Here is a tiny trained network, its code and every weight. The questions are about switching its units off for an input and a target symbol, where a switched-off unit gives its printed mean instead of its output.

import numpy as np


def w(rows, s, z=0):
    codes = np.array(rows[::2]) - 128.0
    scale = np.full(codes.shape[1], s)
    scale[-1] = z or s
    return codes * scale


def norm(h):
    return h / np.sqrt((h * h).mean(-1, keepdims=True) + 1e-5)


def f(y):
    return np.maximum(y, 0)


def softmax(a):
    e = np.exp(a - a.max(-1, keepdims=True))
    return e / e.sum(-1, keepdims=True)


def log_softmax(a):
    a = a - a.max(-1, keepdims=True)
    return a - np.log(np.exp(a).sum(-1, keepdims=True))


def net(x, mask):
    ids = ['βγδεθμψω'.index(c) for c in x.split()]
    T = len(ids)
    res = E[ids] + P[:T]
    r = norm(res)
    for j in range(2):
        rows = slice(2 * j, 2 * j + 2)
        q, k, v = (r @ M[0][rows].T for M in (Q, K, V))
        z = softmax(np.where(np.tri(T) > 0, q @ k.T / 2**0.5, -1e9)) @ v
        o = O[0][rows]
        res = res + np.where(mask[j], z, o[:, -1]) @ o[:, :-1]
    y = f(norm(res) @ A[0][:, :-1].T + A[0][:, -1])
    res = res + np.where(mask[2:26], y, B[0][:, -1]) @ B[0][:, :-1]
    return log_softmax(norm(res)[-1] @ U[:, :-1].T + U[:, -1])


Q, K, V, O, A, B = {}, {}, {}, {}, {}, {}
E = w([
[139,99,122,114],'β',
[141,138,131,147],'γ',
[6,187,128,95],'δ',
[142,136,125,136],'ε',
[137,118,131,141],'θ',
[142,140,126,141],'μ',
[139,130,131,145],'ψ',
[138,99,125,117],'ω',
],0.022)
P = w([
[61,120,135,94],'0',
[79,156,204,55],'1',
[91,182,163,64],'2',
[136,99,79,145],'3',
[184,120,80,146],'4',
[99,162,197,60],'5',
[165,130,142,113],'6',
[153,114,39,158],'7',
[192,141,68,139],'8',
[155,159,209,66],'9',
[199,158,132,108],'10',
[141,81,1,188],'11',
[216,130,108,132],'12',
[89,150,175,71],'13',
],0.0098)
Q[0] = w([
[163,147,130,253],'H1',
[113,78,4,108],'H1',
[9,150,88,111],'H2',
[109,200,237,32],'H2',
],0.019)
K[0] = w([
[156,249,128,164],'H1',
[167,55,217,59],'H1',
[27,103,203,143],'H2',
[75,117,15,179],'H2',
],0.02)
V[0] = w([
[181,96,179,76],'H1',
[148,221,129,199],'H1',
[130,9,121,51],'H2',
[82,93,201,249],'H2',
],0.014)
O[0] = w([
[133,172,194,75,193],'H1',
[109,244,3,103,104],'H1',
[157,255,207,188,4],'H2',
[226,180,83,14,80],'H2',
],0.0095,0.0021)
A[0] = w([
[192,140,113,146,154],'N1',
[209,95,146,144,128],'N2',
[125,123,115,65,65],'N3',
[254,92,100,210,83],'N4',
[234,128,98,150,174],'N5',
[178,111,108,173,51],'N6',
[89,140,154,197,165],'N7',
[132,141,109,163,132],'N8',
[173,181,130,152,123],'N9',
[187,101,131,84,123],'N10',
[90,98,123,131,5],'N11',
[178,195,144,157,112],'N12',
[163,173,141,175,135],'N13',
[148,210,152,86,105],'N14',
[76,102,129,56,72],'N15',
[202,90,160,175,33],'N16',
[142,133,163,138,2],'N17',
[98,134,101,117,123],'N18',
[155,100,130,58,167],'N19',
[147,85,126,117,52],'N20',
[200,157,134,198,191],'N21',
[97,114,135,131,85],'N22',
[165,78,123,134,73],'N23',
[60,177,188,121,92],'N24',
],0.014,0.0028)
B[0] = w([
[145,171,161,161,192],'N1',
[99,108,74,85,191],'N2',
[97,129,173,141,210],'N3',
[153,83,253,158,183],'N4',
[222,137,130,136,238],'N5',
[140,114,178,94,146],'N6',
[66,204,117,133,230],'N7',
[98,162,140,143,190],'N8',
[145,111,156,91,186],'N9',
[114,129,56,130,216],'N10',
[137,118,151,174,166],'N11',
[153,122,134,63,197],'N12',
[107,181,112,86,186],'N13',
[103,103,130,213,214],'N14',
[164,119,149,53,224],'N15',
[97,27,105,112,183],'N16',
[156,116,146,136,150],'N17',
[130,71,147,123,230],'N18',
[88,169,121,180,253],'N19',
[126,87,159,111,163],'N20',
[102,103,168,43,202],'N21',
[153,143,128,150,160],'N22',
[90,96,141,151,172],'N23',
[178,104,45,155,222],'N24',
],0.029,0.0041)
U = w([
[170,139,165,44,18],'β',
[107,172,157,61,123],'γ',
[196,140,122,208,230],'δ',
[131,109,190,157,207],'ε',
[166,124,15,83,68],'θ',
[7,148,92,176,93],'μ',
[100,78,34,71,3],'ψ',
[69,187,136,48,169],'ω',
],0.014,0.0019)

Each question gives the input, a string of symbols that net reads in full, and the target symbol t.
The units are the heads (2 rows each of Q, K, V and O) and the neurons (one row each of A and B). Each row of codes is followed by its name. A weight is (code - 128) times the scale printed after its matrix; where a second scale follows, it is the last column's (O, A, B and U).
mask holds one flag per unit, heads first, then neurons. A switched-off unit (its flag False) gives its mean, the last column of its rows in O or B, instead of its output. The means were averaged over made-up inputs and are rounded, as every weight is.
A unit's drop is (log p(t) with every unit on - log p(t) with that unit switched off) / (log p(t) with every unit on - log p(t) with every unit switched off).
The circuit of an input: a set's keep is (log p(t) with only the set's units on - log p(t) with every unit switched off) / (log p(t) with every unit on - log p(t) with every unit switched off). Starting from the 12 units with the biggest drops (on a tie, the unit counted first), units are removed one at a time, each time the one whose removal leaves the highest keep (on an exact tie, the one counted first), for as long as the keep stays at least 0.8.
units of the circuit, in order: the units of the circuit, biggest drop first
most important unit: the unit with the biggest drop
top k neurons: the k neurons with the biggest drops, biggest first
which heads matter: for each layer, one digit per head in row order, 1 if its drop is at least 0.15 and else 0, layers parted by /
input δ ψ θ β ε ψ θ ε δ μ, target μ: which heads matter -> 01
input ε ψ β δ ε, target ω: which heads matter -> 11
input θ μ δ β δ μ ψ γ, target ψ: top 2 neurons -> (N4, N14)
input β ψ μ γ ε ε ε θ, target μ: which heads matter -> 11
input θ β ε ψ ε ψ ψ ψ ε β ω δ, target δ: which heads matter -> 11
input γ ψ ψ γ δ ψ θ ω ψ δ ε δ, target ω: which heads matter -> 11
input δ ε β ψ ε ε θ ψ ψ, target β: units of the circuit, in order -> (N21, N5)
input ψ ψ ε β ε γ μ β ε, target ψ: most important unit -> H2
input μ ψ ε δ ω μ γ δ, target β: units of the circuit, in order -> (N15, H1)
input ε ψ ψ δ γ β δ γ ψ ε β γ θ, target ω: which heads matter -> 01
input ε ψ ε γ, target δ: which heads matter -> 11
input μ ψ ψ ψ β γ ε ψ ψ θ, target δ: units of the circuit, in order -> (H1, N2, N16)
input δ ε γ γ δ β ψ δ, target ψ: which heads matter -> 01
input γ ψ ω ψ ψ β, target ψ: most important unit -> H1
input θ δ ψ ψ θ ψ δ δ δ ε β ψ γ, target ω: which heads matter -> 01
input δ ε δ μ δ, target ψ: which heads matter -> 00
input ψ θ θ ε θ δ, target μ: which heads matter -> 01
input ψ ψ ε ψ ψ ω δ μ γ, target ε: top 2 neurons -> (N24, N15)
input ω ψ ψ β γ β δ ψ δ, target ε: which heads matter -> 10
input ψ γ β ε ε ψ γ ψ δ β μ ε ε γ, target μ: units of the circuit, in order -> (H1)
input ψ γ ψ γ ψ β, target ψ: top 2 neurons -> (N10, N15)
input γ ε ω ψ, target μ: units of the circuit, in order -> (H2, N7)
input ψ ψ μ, target δ: units of the circuit, in order -> (H2, N14)
input ψ β δ ε ψ ψ ε δ ω μ μ δ ψ, target ψ: units of the circuit, in order -> (H2, H1)
